Below is a small trained network, with its code and all its weights. Each question gives an input and a class and asks what happens when units are switched off, that is, made to give their printed mean instead of their output.

import numpy as np


def w(rows, s, z=0):
    codes = np.array(rows[::2]) - 128.0
    scale = np.full(codes.shape[1], s)
    scale[-1] = z or s
    return codes * scale


def norm(h):
    return h / np.sqrt((h * h).mean(-1, keepdims=True) + 1e-5)


def f(y):
    return np.maximum(y, 0)


def log_softmax(a):
    a = a - a.max(-1, keepdims=True)
    return a - np.log(np.exp(a).sum(-1, keepdims=True))


def net(x, mask):
    res = np.array(x, float).reshape(1, 3) / 4 @ E
    u = 0
    for l in range(3):
        y = f(norm(res) @ A[l][:, :-1].T + A[l][:, -1])
        res = res + np.where(mask[u : u + 7], y, B[l][:, -1]) @ B[l][:, :-1]
        u += 7
    return log_softmax(norm(res)[-1] @ U[:, :-1].T + U[:, -1])


A, B = {}, {}
E = w([
[101,216,104,150,108,253],'x0',
[244,143,152,210,185,158],'x1',
[108,146,90,216,84,55],'x2',
],0.0019)
A[0] = w([
[202,66,175,175,135,101,48],'L0N1',
[114,99,122,13,86,154,72],'L0N2',
[125,145,79,237,37,69,155],'L0N3',
[175,136,113,254,138,115,42],'L0N4',
[100,160,57,119,49,212,85],'L0N5',
[126,188,114,159,110,77,141],'L0N6',
[63,80,95,65,72,139,7],'L0N7',
],0.0035,0.0018)
B[0] = w([
[84,110,65,131,224,59,180],'L0N1',
[95,129,196,174,62,129,194],'L0N2',
[127,99,87,141,62,160,252],'L0N3',
[169,177,194,223,117,142,199],'L0N4',
[54,124,104,162,187,154,216],'L0N5',
[131,94,89,138,102,165,184],'L0N6',
[253,110,142,136,213,142,178],'L0N7',
],0.0039,0.0029)
A[1] = w([
[204,95,167,172,158,60,122],'L1N1',
[99,136,135,126,73,167,5],'L1N2',
[177,110,210,44,206,59,58],'L1N3',
[177,165,131,110,213,129,98],'L1N4',
[143,59,96,103,105,45,115],'L1N5',
[145,130,68,169,51,104,76],'L1N6',
[87,185,189,120,253,117,74],'L1N7',
],0.0048,0.0024)
B[1] = w([
[55,133,88,107,211,154,251],'L1N1',
[51,102,119,94,137,178,154],'L1N2',
[119,236,150,116,158,110,243],'L1N3',
[176,99,98,46,123,121,182],'L1N4',
[185,105,182,178,42,189,235],'L1N5',
[122,128,171,42,207,105,222],'L1N6',
[131,105,172,1,153,179,194],'L1N7',
],0.0046,0.0026)
A[2] = w([
[95,207,212,76,113,120,69],'L2N1',
[124,253,122,81,95,202,53],'L2N2',
[161,100,7,98,188,220,60],'L2N3',
[195,200,187,29,67,102,117],'L2N4',
[247,170,167,101,162,202,36],'L2N5',
[182,48,139,112,42,75,74],'L2N6',
[61,119,17,153,166,83,3],'L2N7',
],0.0042,0.0017)
B[2] = w([
[71,194,175,226,123,109,230],'L2N1',
[205,77,141,86,140,82,254],'L2N2',
[138,152,167,139,47,75,236],'L2N3',
[113,139,69,186,155,87,222],'L2N4',
[115,114,40,90,60,122,234],'L2N5',
[186,109,214,118,152,115,189],'L2N6',
[102,2,36,108,160,105,175],'L2N7',
],0.0052,0.0024)
U = w([
[68,238,219,194,118,47,173],'0',
[192,48,253,125,51,89,159],'1',
[42,176,244,51,85,212,89],'2',
[35,62,24,122,53,159,118],'3',
[149,197,108,22,234,84,185],'4',
[166,40,53,206,217,57,2],'5',
[236,150,55,33,23,151,153],'6',
[193,204,84,247,85,204,126],'7',
],0.011,0.0017)

Each question gives the input, the list of numbers given to net, and the class t.
The units are the neurons (one row each of A and B). Each row of codes is followed by its name. A weight is (code - 128) times the scale printed after its matrix; where a second scale follows, it is the last column's (A, B and U).
mask holds one flag per neuron, layer by layer. A switched-off neuron (its flag False) gives its mean, the last column of its row in B, instead of its output. The means were averaged over made-up inputs and are rounded, as every weight is.
A unit's drop is (log p(t) with every unit on - log p(t) with that unit switched off) / (log p(t) with every unit on - log p(t) with every unit switched off).
The circuit of an input: a set's keep is (log p(t) with only the set's units on - log p(t) with every unit switched off) / (log p(t) with every unit on - log p(t) with every unit switched off). Starting from the 12 units with the biggest drops (on a tie, the unit counted first), units are removed one at a time, each time the one whose removal leaves the highest keep (on an exact tie, the one counted first), for as long as the keep stays at least 0.8.
units of the circuit, in order: the units of the circuit, biggest drop first
most important unit: the unit with the biggest drop
k most important neurons: the k neurons with the biggest drops, biggest first
k most important neurons of layer l: the k neurons of layer l with the biggest drops, biggest first
drop of u: that unit's drop, to one decimal
input [-4,-1,-1], class 0: units of the circuit, in order => [L1N3 L0N3 L2N1]
input [-5,-5,2], class 1: most important unit => L1N5
input [0,-5,2], class 1: units of the circuit, in order => [L0N7 L1N5]
input [-5,-3,-5], class 0: units of the circuit, in order => [L1N3 L2N1]
input [-8,0,4], class 1: 2 most important neurons of layer 2 => [L2N6 L2N4]
input [-6,0,-5], class 0: units of the circuit, in order => [L1N3 L2N1]
input [7,2,-7], class 6: units of the circuit, in order => [L2N5 L2N2]
input [1,8,-1], class 6: 2 most important neurons => [L2N5 L1N4]
input [-3,3,0], class 4: 2 most important neurons => [L0N3 L1N7]
input [-1,2,-2], class 4: 2 most important neurons of layer 0 => [L0N3 L0N6]
input [2,6,-5], class 6: 2 most important neurons of layer 2 => [L2N5 L2N3]
input [8,1,-3], class 6: 3 most important neurons of layer 2 => [L2N2 L2N5 L2N3]
input [-1,8,0], class 4: 3 most important neurons of layer 0 => [L0N1 L0N3 L0N6]
input [-6,-8,-5], class 0: most important neuron of layer 1 => [L1N3]
input [-3,-2,-7], class 0: 2 most important neurons => [L2N1 L0N2]
input [6,6,0], class 6: 2 most important neurons of layer 0 => [L0N3 L0N2]
input [0,-5,-6], class 0: 2 most important neurons => [L0N2 L2N1]
input [1,7,-4], class 6: 2 most important neurons of layer 1 => [L1N6 L1N4]
input [-1,-2,2], class 1: 2 most important neurons => [L2N6 L1N3]
input [3,6,-6], class 6: most important neuron of layer 2 => [L2N5]
input [-2,-3,2], class 1: 2 most important neurons => [L1N5 L2N6]
input [-4,-1,3], class 1: drop of L1N5 => 1.5
input [1,3,-1], class 6: 2 most important neurons of layer 1 => [L1N6 L1N3]
input [5,-2,1], class 3: drop of L1N5 => 0.2
input [-2,-5,5], class 1: drop of L2N7 => 0.0
